Below are the code and all the weights of a small trained network. Each question names an input and a target symbol and asks about switching units off, where a switched-off unit gives its printed mean instead of its output.

import numpy as np


def w(rows, s, z=0):
    codes = np.array(rows[::2]) - 128.0
    scale = np.full(codes.shape[1], s)
    scale[-1] = z or s
    return codes * scale


def f(y):
    return y / 2 * (1 + np.tanh(0.7978845608 * (y + 0.044715 * y**3)))


def softmax(a):
    e = np.exp(a - a.max(-1, keepdims=True))
    return e / e.sum(-1, keepdims=True)


def log_softmax(a):
    a = a - a.max(-1, keepdims=True)
    return a - np.log(np.exp(a).sum(-1, keepdims=True))


def net(x, mask):
    ids = ['αβδεζηθμπστψ'.index(c) for c in x.split()]
    T = len(ids)
    res = E[ids] + P[:T]
    u = 0
    for l in range(2):
        r = res
        for j in range(2):
            rows = slice(4 * j, 4 * j + 4)
            q, k, v = (r @ M[l][rows].T for M in (Q, K, V))
            z = softmax(np.where(np.tri(T) > 0, q @ k.T / 4**0.5, -1e9)) @ v
            o = O[l][rows]
            res = res + np.where(mask[u + j], z, o[:, -1]) @ o[:, :-1]
        u += 2
        y = f(res @ A[l][:, :-1].T + A[l][:, -1])
        res = res + np.where(mask[u : u + 4], y, B[l][:, -1]) @ B[l][:, :-1]
        u += 4
    return log_softmax(res[-1] @ U[:, :-1].T + U[:, -1])


Q, K, V, O, A, B = {}, {}, {}, {}, {}, {}
E = w([
[148,124,76,153],'α',
[148,119,83,161],'β',
[149,116,80,153],'δ',
[151,118,86,160],'ε',
[150,117,73,145],'ζ',
[239,152,126,112],'η',
[150,111,60,122],'θ',
[105,161,78,202],'μ',
[159,8,149,158],'π',
[198,212,126,166],'σ',
[57,85,115,228],'τ',
[30,131,15,137],'ψ',
],0.012)
P = w([
[253,78,52,200],'0',
[222,73,46,196],'1',
[207,79,45,183],'2',
[196,86,58,173],'3',
[179,95,61,163],'4',
[165,99,72,157],'5',
[148,102,81,145],'6',
[131,110,90,137],'7',
[118,113,102,129],'8',
[101,118,111,118],'9',
[79,123,124,109],'10',
[64,125,131,103],'11',
[49,130,139,96],'12',
],0.006)
Q[0] = w([
[147,169,206,108],'0.h1',
[165,117,107,124],'0.h1',
[130,123,1,166],'0.h1',
[153,109,46,224],'0.h1',
[133,210,189,112],'0.h2',
[131,70,75,149],'0.h2',
[146,92,64,167],'0.h2',
[167,155,183,79],'0.h2',
],0.028)
K[0] = w([
[249,68,76,144],'0.h1',
[148,89,92,86],'0.h1',
[48,224,201,59],'0.h1',
[94,126,233,83],'0.h1',
[182,66,36,164],'0.h2',
[76,164,198,80],'0.h2',
[64,131,179,29],'0.h2',
[202,173,57,124],'0.h2',
],0.019)
V[0] = w([
[63,13,125,102],'0.h1',
[245,131,137,37],'0.h1',
[143,60,109,30],'0.h1',
[128,54,122,62],'0.h1',
[103,117,138,14],'0.h2',
[124,254,76,188],'0.h2',
[30,191,63,140],'0.h2',
[56,101,100,153],'0.h2',
],0.0075)
O[0] = w([
[151,222,122,239,112],'0.h1',
[187,11,2,94,74],'0.h1',
[180,141,31,181,78],'0.h1',
[168,155,67,190,90],'0.h1',
[160,96,40,204,3],'0.h2',
[171,198,237,179,167],'0.h2',
[101,232,188,252,137],'0.h2',
[58,179,148,153,172],'0.h2',
],0.0072,0.0051)
A[0] = w([
[246,197,164,39,81],'0.n1',
[167,96,164,92,2],'0.n2',
[144,192,161,38,241],'0.n3',
[118,5,199,95,154],'0.n4',
],0.014,0.0023)
B[0] = w([
[89,120,80,226,241],'0.n1',
[80,253,79,204,184],'0.n2',
[127,156,183,39,225],'0.n3',
[155,98,191,88,253],'0.n4',
],0.014,0.0067)
Q[1] = w([
[153,68,103,148],'1.h1',
[196,166,12,131],'1.h1',
[1,27,106,62],'1.h1',
[139,133,145,59],'1.h1',
[206,193,98,99],'1.h2',
[139,132,57,102],'1.h2',
[200,149,167,133],'1.h2',
[90,141,132,117],'1.h2',
],0.012)
K[1] = w([
[197,128,164,139],'1.h1',
[212,146,60,123],'1.h1',
[132,8,182,117],'1.h1',
[92,110,140,82],'1.h1',
[158,77,152,198],'1.h2',
[200,135,138,140],'1.h2',
[92,110,109,144],'1.h2',
[119,142,148,127],'1.h2',
],0.015)
V[1] = w([
[102,144,89,122],'1.h1',
[189,240,118,56],'1.h1',
[124,199,80,79],'1.h1',
[135,53,136,182],'1.h1',
[209,190,108,148],'1.h2',
[128,161,130,110],'1.h2',
[104,147,76,90],'1.h2',
[132,254,40,42],'1.h2',
],0.0091)
O[1] = w([
[106,157,124,153,90],'1.h1',
[188,158,182,153,68],'1.h1',
[140,172,149,166,46],'1.h1',
[87,131,121,91,85],'1.h1',
[159,125,181,115,114],'1.h2',
[136,96,111,119,186],'1.h2',
[185,156,137,122,3],'1.h2',
[247,113,134,97,36],'1.h2',
],0.012,0.003)
A[1] = w([
[155,6,140,253,100],'1.n1',
[132,203,91,192,113],'1.n2',
[165,135,103,96,255],'1.n3',
[128,167,43,158,116],'1.n4',
],0.011,0.0065)
B[1] = w([
[85,249,92,86,161],'1.n1',
[156,155,47,69,254],'1.n2',
[245,62,45,224,167],'1.n3',
[170,102,237,148,205],'1.n4',
],0.017,0.0079)
U = w([
[132,110,106,169,195],'α',
[83,130,188,2,28],'β',
[167,112,181,64,233],'δ',
[122,124,124,194,174],'ε',
[118,129,132,144,6],'ζ',
[64,129,110,205,165],'η',
[146,161,210,206,135],'θ',
[140,122,110,231,209],'μ',
[110,124,131,129,45],'π',
[134,178,104,76,95],'σ',
[106,86,106,24,193],'τ',
[112,126,121,153,35],'ψ',
],0.0091,0.0021)

Each question gives the input, a string of symbols that net reads in full, and the target symbol t.
The units are the heads (4 rows each of Q, K, V and O) and the neurons (one row each of A and B). Each row of codes is followed by its name. A weight is (code - 128) times the scale printed after its matrix; where a second scale follows, it is the last column's (O, A, B and U).
mask holds one flag per unit, layer by layer, with each layer's heads first. A switched-off unit (its flag False) gives its mean, the last column of its rows in O or B, instead of its output. The means were averaged over made-up inputs and are rounded, as every weight is.
A unit's drop is (log p(t) with every unit on - log p(t) with that unit switched off) / (log p(t) with every unit on - log p(t) with every unit switched off).
The circuit of an input: a set's keep is (log p(t) with only the set's units on - log p(t) with every unit switched off) / (log p(t) with every unit on - log p(t) with every unit switched off). Starting from all 12 units, units are removed one at a time, each time the one whose removal leaves the highest keep (on an exact tie, the one counted first), for as long as the keep stays at least 0.8.
units of the circuit, in order: the units of the circuit, biggest drop first
unit that matters most: the unit with the biggest drop
top k neurons: the k neurons with the biggest drops, biggest first
top k neurons in layer l: the k neurons of layer l with the biggest drops, biggest first
which heads matter: for each layer, one digit per head in row order, 1 if its drop is at least 0.15 and else 0, layers parted by /
input σ η η σ μ, target δ: units of the circuit, in order : 0.n2, 0.h1, 1.h2
input σ ψ η ε ψ σ π ψ π μ β π α, target τ: unit that matters most : 0.h2
input θ α σ β, target δ: units of the circuit, in order : 0.h1, 0.n4, 1.h2
input π ψ μ, target σ: top 2 neurons : 1.n2, 0.n4
input δ σ β σ σ β η μ π η β, target τ: which heads matter : 01 / 10
input ε π ε ψ ε, target σ: which heads matter : 11 / 10
input σ β ε ζ β μ ψ ε μ π ψ β, target σ: top 2 neurons : 1.n2, 1.n3
input σ π δ θ ψ μ τ β θ μ θ, target θ: which heads matter : 10 / 10
input ζ β ζ σ ψ π, target σ: top 3 neurons : 1.n1, 0.n3, 0.n4
input μ τ ε α, target β: units of the circuit, in order : 0.n3, 0.h1, 1.n3, 0.h2
input σ θ π μ η η σ η η σ α σ α, target δ: which heads matter : 10 / 00
input θ π τ, target η: units of the circuit, in order : 1.h2, 0.h1
input η τ μ μ ψ η τ θ μ δ ζ, target θ: top 4 neurons : 0.n1, 1.n2, 0.n2, 0.n3
input η σ θ τ τ δ σ δ, target β: units of the circuit, in order : 0.n4, 0.h1
input σ τ θ π ζ η ε σ μ δ, target δ: which heads matter : 10 / 10
input σ ψ ζ α σ π, target δ: which heads matter : 01 / 01
input μ θ π η ζ, target τ: unit that matters most : 0.n4
input σ μ η θ μ α β, target θ: which heads matter : 11 / 10
input ζ δ δ θ θ α π μ τ θ, target β: which heads matter : 11 / 00
input π σ τ β, target β: top 3 neurons in layer 0 : 0.n4, 0.n3, 0.n2
input π π σ π, target δ: units of the circuit, in order : 0.n4
input ψ η π σ η τ, target η: top 4 neurons : 0.n2, 0.n3, 1.n4, 0.n1
input σ π θ π α, target τ: top 4 neurons : 0.n4, 0.n1, 0.n3, 1.n4
input η ψ π π μ η δ β ζ π μ, target τ: units of the circuit, in order : 0.h2, 1.h1
input θ θ α π, target τ: top 2 neurons in layer 0 : 0.n3, 0.n4
input ε ψ δ ψ η η π, target τ: units of the circuit, in order : 0.h2, 1.h1
input α ζ θ σ μ, target δ: top 3 neurons : 0.n2, 0.n1, 0.n3
input σ μ ζ μ σ ε, target δ: unit that matters most : 0.h1
input ε τ ζ ψ δ ψ θ θ ε σ ζ, target δ: units of the circuit, in order : 0.h1, 0.n4, 1.h2
input μ ψ ζ η ε π ε, target τ: top 3 neurons in layer 0 : 0.n2, 0.n4, 0.n3
